Here is a tiny trained network, its code and every weight. The questions are about switching its units off for an input and a class, where a switched-off unit gives its printed mean instead of its output.

import numpy as np


def w(rows, s, z=0):
    codes = np.array(rows[::2]) - 128.0
    scale = np.full(codes.shape[1], s)
    scale[-1] = z or s
    return codes * scale


def f(y):
    return np.maximum(y, 0)


def log_softmax(a):
    a = a - a.max(-1, keepdims=True)
    return a - np.log(np.exp(a).sum(-1, keepdims=True))


def net(x, mask):
    res = np.array(x, float).reshape(1, 3) / 4 @ E
    y = f(res @ A[0][:, :-1].T + A[0][:, -1])
    res = res + np.where(mask, y, B[0][:, -1]) @ B[0][:, :-1]
    return log_softmax(res[-1] @ U[:, :-1].T + U[:, -1])


A, B = {}, {}
E = w([
[79,181,148,9,194,136,165],'x0',
[119,92,129,204,190,44,219],'x1',
[93,190,188,192,159,132,81],'x2',
],0.014)
A[0] = w([
[181,66,88,64,114,44,166,92],'n1',
[75,150,149,48,149,68,149,129],'n2',
[99,182,181,152,136,152,108,133],'n3',
[140,64,146,167,81,85,82,123],'n4',
[152,27,127,67,119,116,136,104],'n5',
[116,200,143,179,160,127,103,101],'n6',
[131,161,110,101,80,186,107,97],'n7',
[166,82,121,82,64,106,146,88],'n8',
[55,162,142,93,193,134,136,95],'n9',
[86,86,171,107,94,166,69,98],'n10',
[167,122,106,227,46,151,118,112],'n11',
[131,132,161,94,68,194,99,97],'n12',
[98,197,151,69,146,88,174,116],'n13',
[131,144,121,128,122,159,118,155],'n14',
[122,155,161,70,106,147,77,130],'n15',
[83,200,162,176,178,131,98,103],'n16',
[135,249,111,151,110,82,127,110],'n17',
[169,56,61,54,90,125,183,118],'n18',
[113,200,158,192,75,117,114,108],'n19',
[23,146,187,20,170,135,163,106],'n20',
[166,163,113,59,66,186,69,126],'n21',
[115,61,86,139,161,75,172,98],'n22',
[203,95,102,81,145,150,129,131],'n23',
[139,163,207,158,166,168,110,116],'n24',
[105,202,136,180,181,82,108,114],'n25',
[147,123,152,118,202,84,184,143],'n26',
[134,95,181,101,109,114,106,255],'n27',
[86,114,149,171,93,55,177,96],'n28',
[142,161,150,182,130,118,86,104],'n29',
[81,107,162,176,159,82,180,127],'n30',
[64,168,89,130,159,171,143,156],'n31',
[119,137,116,146,191,95,199,110],'n32',
],0.012,0.019)
B[0] = w([
[90,164,88,139,80,88,152,165],'n1',
[159,72,66,166,87,128,103,189],'n2',
[81,160,118,174,148,71,184,185],'n3',
[158,62,76,138,96,178,110,195],'n4',
[86,156,86,181,113,99,197,159],'n5',
[154,155,90,147,161,124,186,173],'n6',
[197,181,167,111,64,107,127,174],'n7',
[131,174,78,115,98,138,162,156],'n8',
[151,116,70,154,64,180,111,178],'n9',
[170,145,148,81,27,88,151,164],'n10',
[194,71,55,106,95,215,103,226],'n11',
[171,162,157,109,54,113,107,181],'n12',
[159,67,42,157,100,173,99,184],'n13',
[136,116,177,127,154,120,121,166],'n14',
[171,123,168,70,100,107,87,192],'n15',
[83,205,64,145,124,127,165,189],'n16',
[106,176,118,162,125,145,195,155],'n17',
[41,203,85,224,165,108,209,188],'n18',
[105,154,76,142,123,138,149,182],'n19',
[161,86,55,135,85,153,108,218],'n20',
[145,155,173,78,66,83,99,224],'n21',
[171,178,183,100,114,119,158,168],'n22',
[86,162,110,170,156,77,161,165],'n23',
[84,194,83,173,163,93,158,177],'n24',
[109,173,87,106,155,84,116,188],'n25',
[163,126,177,59,90,64,55,186],'n26',
[28,76,207,183,254,33,9,250],'n27',
[160,132,162,76,39,100,99,171],'n28',
[115,149,69,129,99,154,112,172],'n29',
[166,148,198,55,93,78,82,196],'n30',
[132,66,128,165,132,151,91,175],'n31',
[187,146,187,76,58,88,126,177],'n32',
],0.0087,0.02)
U = w([
[177,206,163,81,81,79,98,79],'0',
[67,251,47,169,124,94,148,102],'1',
[174,72,34,144,97,158,95,101],'2',
[67,91,170,160,168,73,66,249],'3',
[115,122,120,123,152,167,129,109],'4',
],0.014,0.013)

Each question gives the input, the list of numbers given to net, and the class t.
The units are the neurons (one row each of A and B). Each row of codes is followed by its name. A weight is (code - 128) times the scale printed after its matrix; where a second scale follows, it is the last column's (A, B and U).
mask holds one flag per neuron, in row order. A switched-off neuron (its flag False) gives its mean, the last column of its row in B, instead of its output. The means were averaged over made-up inputs and are rounded, as every weight is.
A unit's drop is (log p(t) with every unit on - log p(t) with that unit switched off) / (log p(t) with every unit on - log p(t) with every unit switched off).
The circuit of an input: a set's keep is (log p(t) with only the set's units on - log p(t) with every unit switched off) / (log p(t) with every unit on - log p(t) with every unit switched off). Starting from the 12 units with the biggest drops (on a tie, the unit counted first), units are removed one at a time, each time the one whose removal leaves the highest keep (on an exact tie, the one counted first), for as long as the keep stays at least 0.8.
units of the circuit, in order: the units of the circuit, biggest drop first
top k neurons: the k neurons with the biggest drops, biggest first
drop of u: that unit's drop, to one decimal
input [5,5,-7], class 1: units of the circuit, in order => (n18)
input [-6,6,1], class 0: top 2 neurons => (n30 n22)
input [8,6,6], class 2: top 4 neurons => (n13 n20 n2 n9)
input [-1,-7,-7], class 0: top 3 neurons => (n21 n7 n12)
input [-2,5,-6], class 1: top 2 neurons => (n18 n1)
input [8,-2,6], class 2: top 2 neurons => (n20 n13)
input [3,3,-3], class 3: top 2 neurons => (n11 n21)
input [-3,1,-1], class 3: top 2 neurons => (n20 n13)
input [-2,4,-1], class 0: top 2 neurons => (n22 n27)
input [3,-1,2], class 3: top 2 neurons => (n11 n4)
input [8,-6,-2], class 2: top 3 neurons => (n20 n13 n2)
input [8,5,7], class 2: drop of n9 => 0.3
input [-6,-8,-8], class 0: drop of n24 => 0.1
input [7,-5,2], class 2: units of the circuit, in order => (n20)
input [8,1,-8], class 1: drop of n1 => 0.8
